Here is a tiny trained network, its code and every weight. The questions are about switching its units off for an input and a target symbol, where a switched-off unit gives its printed mean instead of its output.

import numpy as np


def w(rows, s, z=0):
    codes = np.array(rows[::2]) - 128.0
    scale = np.full(codes.shape[1], s)
    scale[-1] = z or s
    return codes * scale


def f(y):
    return y / 2 * (1 + np.tanh(0.7978845608 * (y + 0.044715 * y**3)))


def softmax(a):
    e = np.exp(a - a.max(-1, keepdims=True))
    return e / e.sum(-1, keepdims=True)


def log_softmax(a):
    a = a - a.max(-1, keepdims=True)
    return a - np.log(np.exp(a).sum(-1, keepdims=True))


def net(x, mask):
    ids = ['ΘΛΨΩαβδζηξτ'.index(c) for c in x.split()]
    T = len(ids)
    res = E[ids] + P[:T]
    r = res
    for j in range(3):
        rows = slice(2 * j, 2 * j + 2)
        q, k, v = (r @ M[0][rows].T for M in (Q, K, V))
        z = softmax(np.where(np.tri(T) > 0, q @ k.T / 2**0.5, -1e9)) @ v
        o = O[0][rows]
        res = res + np.where(mask[j], z, o[:, -1]) @ o[:, :-1]
    y = f(res @ A[0][:, :-1].T + A[0][:, -1])
    res = res + np.where(mask[3:15], y, B[0][:, -1]) @ B[0][:, :-1]
    return log_softmax(res[-1] @ U[:, :-1].T + U[:, -1])


Q, K, V, O, A, B = {}, {}, {}, {}, {}, {}
E = w([
[119,221,221,56],'Θ',
[29,89,76,156],'Λ',
[46,175,105,123],'Ψ',
[22,92,79,154],'Ω',
[177,199,68,252],'α',
[106,51,193,79],'β',
[176,126,233,224],'δ',
[19,222,50,164],'ζ',
[169,216,79,240],'η',
[46,103,76,135],'ξ',
[48,126,110,123],'τ',
],0.013)
P = w([
[92,182,254,138],'0',
[106,150,189,141],'1',
[115,135,159,136],'2',
[124,116,139,134],'3',
[130,98,123,138],'4',
[132,99,104,141],'5',
[133,84,92,135],'6',
[138,56,88,141],'7',
[133,80,62,135],'8',
],0.0089)
Q[0] = w([
[63,163,136,105],'H1',
[19,101,173,150],'H1',
[123,175,104,153],'H2',
[10,103,126,140],'H2',
[49,99,138,69],'H3',
[165,206,86,160],'H3',
],0.014)
K[0] = w([
[120,135,139,210],'H1',
[225,110,193,245],'H1',
[54,170,102,157],'H2',
[49,65,13,101],'H2',
[153,34,96,175],'H3',
[21,174,154,106],'H3',
],0.012)
V[0] = w([
[2,122,173,30],'H1',
[130,252,60,59],'H1',
[10,124,49,107],'H2',
[196,203,111,8],'H2',
[71,164,6,74],'H3',
[100,186,192,152],'H3',
],0.0099)
O[0] = w([
[40,103,211,208,163],'H1',
[211,79,206,119,82],'H1',
[168,171,222,203,255],'H2',
[121,2,87,186,2],'H2',
[167,28,73,129,114],'H3',
[154,168,65,123,214],'H3',
],0.0083,0.0065)
A[0] = w([
[145,215,203,122,2],'N1',
[129,62,95,124,70],'N2',
[72,184,234,94,231],'N3',
[146,140,72,81,130],'N4',
[251,144,154,81,129],'N5',
[110,161,106,64,98],'N6',
[87,153,187,167,99],'N7',
[131,83,78,169,79],'N8',
[130,117,213,47,117],'N9',
[59,168,154,125,184],'N10',
[102,106,91,187,128],'N11',
[123,109,75,148,89],'N12',
],0.011,0.0048)
B[0] = w([
[5,75,247,85,192],'N1',
[114,109,172,128,123],'N2',
[193,137,75,156,255],'N3',
[151,106,165,167,146],'N4',
[141,148,131,232,158],'N5',
[89,122,101,73,148],'N6',
[107,172,116,137,201],'N7',
[100,134,194,126,124],'N8',
[93,179,153,182,148],'N9',
[171,101,132,132,211],'N10',
[134,152,164,135,138],'N11',
[111,104,183,101,124],'N12',
],0.017,0.018)
U = w([
[77,159,186,204,132],'Θ',
[214,152,121,149,252],'Λ',
[124,56,1,201,236],'Ψ',
[192,91,79,139,143],'Ω',
[138,126,116,115,38],'α',
[149,142,147,97,17],'β',
[114,154,90,106,86],'δ',
[99,67,97,156,59],'ζ',
[172,165,111,81,136],'η',
[106,203,146,61,56],'ξ',
[143,89,120,133,62],'τ',
],0.0071,0.0047)

Each question gives the input, a string of symbols that net reads in full, and the target symbol t.
The units are the heads (2 rows each of Q, K, V and O) and the neurons (one row each of A and B). Each row of codes is followed by its name. A weight is (code - 128) times the scale printed after its matrix; where a second scale follows, it is the last column's (O, A, B and U).
mask holds one flag per unit, heads first, then neurons. A switched-off unit (its flag False) gives its mean, the last column of its rows in O or B, instead of its output. The means were averaged over made-up inputs and are rounded, as every weight is.
A unit's drop is (log p(t) with every unit on - log p(t) with that unit switched off) / (log p(t) with every unit on - log p(t) with every unit switched off).
The circuit of an input: a set's keep is (log p(t) with only the set's units on - log p(t) with every unit switched off) / (log p(t) with every unit on - log p(t) with every unit switched off). Starting from the 12 units with the biggest drops (on a tie, the unit counted first), units are removed one at a time, each time the one whose removal leaves the highest keep (on an exact tie, the one counted first), for as long as the keep stays at least 0.8.
units of the circuit, in order: the units of the circuit, biggest drop first
unit that matters most: the unit with the biggest drop
k most important neurons: the k neurons with the biggest drops, biggest first
which heads matter: for each layer, one digit per head in row order, 1 if its drop is at least 0.15 and else 0, layers parted by /
drop of u: that unit's drop, to one decimal
input ξ τ Θ τ Ψ Ψ ζ α ξ, target Λ: units of the circuit, in order -> [H2; H1]
input Ω Ψ Ω ξ δ β, target ξ: units of the circuit, in order -> [H1; H3; N6]
input τ Λ Λ β τ Λ Ω Λ η, target Θ: units of the circuit, in order -> [N3]
input ξ δ Θ, target ξ: units of the circuit, in order -> [N6; H1]
input τ ξ ζ τ τ η Ω Ω, target Λ: which heads matter -> 001
input α ζ η η Ψ ζ, target Λ: which heads matter -> 111
input β β β, target Ψ: units of the circuit, in order -> [H2; N1]
input η Ψ ζ Θ β α α Ω, target Θ: which heads matter -> 110
input ξ ξ ζ ζ Ω ζ Ω, target Λ: 2 most important neurons -> [N1; N3]
input Θ α δ Ψ, target ξ: 4 most important neurons -> [N1; N6; N5; N3]
input ξ β δ Ψ, target ξ: drop of N7 -> -0.1
input Θ Θ δ Θ ξ Θ Θ, target Ψ: drop of H2 -> 2.2
input ξ Ω Λ ξ η ξ Λ, target Λ: drop of N7 -> 0.1
input ξ δ β, target ξ: unit that matters most -> H3
